Below is a small trained network, with its code and all its weights. Each question gives an input and a target symbol and asks what happens when units are switched off, that is, made to give their printed mean instead of their output.

import numpy as np


def w(rows, s, z=0):
    codes = np.array(rows[::2]) - 128.0
    scale = np.full(codes.shape[1], s)
    scale[-1] = z or s
    return codes * scale


def norm(h):
    return h / np.sqrt((h * h).mean(-1, keepdims=True) + 1e-5)


def softmax(a):
    e = np.exp(a - a.max(-1, keepdims=True))
    return e / e.sum(-1, keepdims=True)


def log_softmax(a):
    a = a - a.max(-1, keepdims=True)
    return a - np.log(np.exp(a).sum(-1, keepdims=True))


def net(x, mask):
    ids = ['αγζηθλπσ'.index(c) for c in x.split()]
    T = len(ids)
    res = E[ids] + P[:T]
    u = 0
    for l in range(2):
        r = norm(res)
        for j in range(3):
            rows = slice(2 * j, 2 * j + 2)
            q, k, v = (r @ M[l][rows].T for M in (Q, K, V))
            z = softmax(np.where(np.tri(T) > 0, q @ k.T / 2**0.5, -1e9)) @ v
            o = O[l][rows]
            res = res + np.where(mask[u + j], z, o[:, -1]) @ o[:, :-1]
        u += 3
    return log_softmax(norm(res)[-1] @ U[:, :-1].T + U[:, -1])


Q, K, V, O = {}, {}, {}, {}
E = w([
[112,115,164,61,199],'α',
[130,133,69,41,108],'γ',
[195,127,132,119,9],'ζ',
[124,163,219,50,104],'η',
[117,127,89,45,166],'θ',
[181,203,197,227,110],'λ',
[168,130,225,197,181],'π',
[130,138,76,38,90],'σ',
],0.014)
P = w([
[129,107,120,130,148],'0',
[210,237,179,125,202],'1',
[104,100,118,132,125],'2',
[223,190,196,92,152],'3',
[88,101,109,138,119],'4',
[240,171,189,80,142],'5',
[70,101,108,142,117],'6',
[250,158,185,79,131],'7',
[54,98,104,150,113],'8',
[255,153,179,82,127],'9',
[40,88,107,153,107],'10',
],0.018)
Q[0] = w([
[103,25,177,129,218],'L0H0',
[110,115,74,6,129],'L0H0',
[171,179,159,67,130],'L0H1',
[49,107,134,136,68],'L0H1',
[180,137,72,137,143],'L0H2',
[177,182,134,96,181],'L0H2',
],0.02)
K[0] = w([
[78,68,177,144,250],'L0H0',
[105,113,103,18,115],'L0H0',
[205,136,126,122,169],'L0H1',
[78,106,125,170,122],'L0H1',
[168,157,163,87,152],'L0H2',
[211,134,133,99,140],'L0H2',
],0.019)
V[0] = w([
[114,120,157,98,83],'L0H0',
[161,215,123,101,75],'L0H0',
[65,90,160,119,152],'L0H1',
[85,139,133,12,75],'L0H1',
[143,137,36,109,174],'L0H2',
[78,157,220,99,162],'L0H2',
],0.011)
O[0] = w([
[160,80,144,182,165,214],'L0H0',
[173,156,140,140,254,188],'L0H0',
[254,158,125,199,172,15],'L0H1',
[135,185,214,114,190,137],'L0H1',
[129,137,121,207,13,2],'L0H2',
[238,138,104,103,186,152],'L0H2',
],0.0098,0.0035)
Q[1] = w([
[34,81,192,138,157],'L1H0',
[162,110,122,159,38],'L1H0',
[180,132,211,185,92],'L1H1',
[201,95,11,69,169],'L1H1',
[165,255,145,153,111],'L1H2',
[213,95,201,149,80],'L1H2',
],0.013)
K[1] = w([
[81,82,124,208,114],'L1H0',
[140,168,65,97,106],'L1H0',
[8,59,142,81,100],'L1H1',
[195,129,229,45,122],'L1H1',
[145,159,121,41,104],'L1H2',
[146,190,115,110,151],'L1H2',
],0.014)
V[1] = w([
[195,146,210,125,200],'L1H0',
[113,32,144,189,152],'L1H0',
[86,73,63,253,156],'L1H1',
[169,183,117,134,124],'L1H1',
[152,2,218,74,87],'L1H2',
[119,73,158,187,78],'L1H2',
],0.0082)
O[1] = w([
[113,59,192,8,90,253],'L1H0',
[61,248,84,65,145,108],'L1H0',
[114,74,203,90,105,19],'L1H1',
[115,140,151,206,174,74],'L1H1',
[160,18,254,161,138,202],'L1H2',
[93,20,165,65,171,61],'L1H2',
],0.0074,0.0051)
U = w([
[247,114,167,86,2,107],'α',
[124,169,151,185,63,132],'γ',
[39,93,184,99,146,181],'ζ',
[173,199,174,109,252,90],'η',
[175,137,128,211,36,142],'θ',
[108,140,36,107,134,255],'λ',
[185,3,75,147,155,96],'π',
[112,185,176,166,74,77],'σ',
],0.012,0.0048)

Each question gives the input, a string of symbols that net reads in full, and the target symbol t.
The units are the heads (2 rows each of Q, K, V and O). Each row of codes is followed by its name. A weight is (code - 128) times the scale printed after its matrix; where a second scale follows, it is the last column's (O and U).
mask holds one flag per head, layer by layer. A switched-off head (its flag False) gives its mean, the last column of its rows in O, instead of its output. The means were averaged over made-up inputs and are rounded, as every weight is.
A unit's drop is (log p(t) with every unit on - log p(t) with that unit switched off) / (log p(t) with every unit on - log p(t) with every unit switched off).
The circuit of an input: a set's keep is (log p(t) with only the set's units on - log p(t) with every unit switched off) / (log p(t) with every unit on - log p(t) with every unit switched off). Starting from all 6 units, units are removed one at a time, each time the one whose removal leaves the highest keep (on an exact tie, the one counted first), for as long as the keep stays at least 0.8.
units of the circuit, in order: the units of the circuit, biggest drop first
most important unit: the unit with the biggest drop
which heads matter: for each layer, one digit per head in row order, 1 if its drop is at least 0.15 and else 0, layers parted by /
input ζ λ π π ζ ζ ζ α γ ζ α, target γ: which heads matter -> 111 / 100
input ζ ζ γ π ζ, target γ: units of the circuit, in order -> [L0H2; L1H0]
input ζ λ π ζ θ ζ α, target θ: which heads matter -> 111 / 100
input λ π ζ η α λ ζ ζ λ ζ π, target λ: which heads matter -> 111 / 001
input ζ π ζ π π λ π λ ζ γ, target η: units of the circuit, in order -> [L0H0]
input σ λ π λ ζ π θ ζ π, target θ: units of the circuit, in order -> [L0H0; L0H1]
input ζ π γ ζ σ λ ζ, target σ: units of the circuit, in order -> [L0H2; L0H1; L1H0]
input λ ζ α ζ θ ζ ζ γ, target η: which heads matter -> 110 / 010
input ζ ζ ζ γ ζ λ ζ λ α ζ γ, target α: units of the circuit, in order -> [L0H1; L0H2; L0H0]
input ζ η λ, target ζ: which heads matter -> 011 / 000
input ζ ζ η ζ λ, target η: which heads matter -> 001 / 000
input α π λ π λ ζ, target η: which heads matter -> 101 / 010
input ζ π ζ ζ ζ α λ π λ, target λ: which heads matter -> 011 / 000
input α ζ γ, target α: which heads matter -> 111 / 100
input ζ π ζ θ α σ π η η, target π: units of the circuit, in order -> [L0H1]
input λ π θ γ λ π α η λ, target α: which heads matter -> 111 / 100
input α η θ ζ λ ζ ζ ζ π σ θ, target π: units of the circuit, in order -> [L0H1; L0H0; L1H2; L1H1]
input θ λ π, target θ: units of the circuit, in order -> [L0H0; L0H2; L1H0]
input π ζ ζ ζ σ, target ζ: which heads matter -> 011 / 101
input θ ζ π ζ α π, target α: most important unit -> L0H0
input π ζ ζ λ π θ η, target π: which heads matter -> 010 / 000
input ζ π α λ α ζ θ, target α: which heads matter -> 111 / 000
input ζ η π π η λ α α η, target α: units of the circuit, in order -> [L0H1; L0H0]
input π ζ α, target π: units of the circuit, in order -> [L0H0; L0H1; L0H2; L1H1]
input θ λ ζ, target θ: units of the circuit, in order -> [L0H2; L1H0]
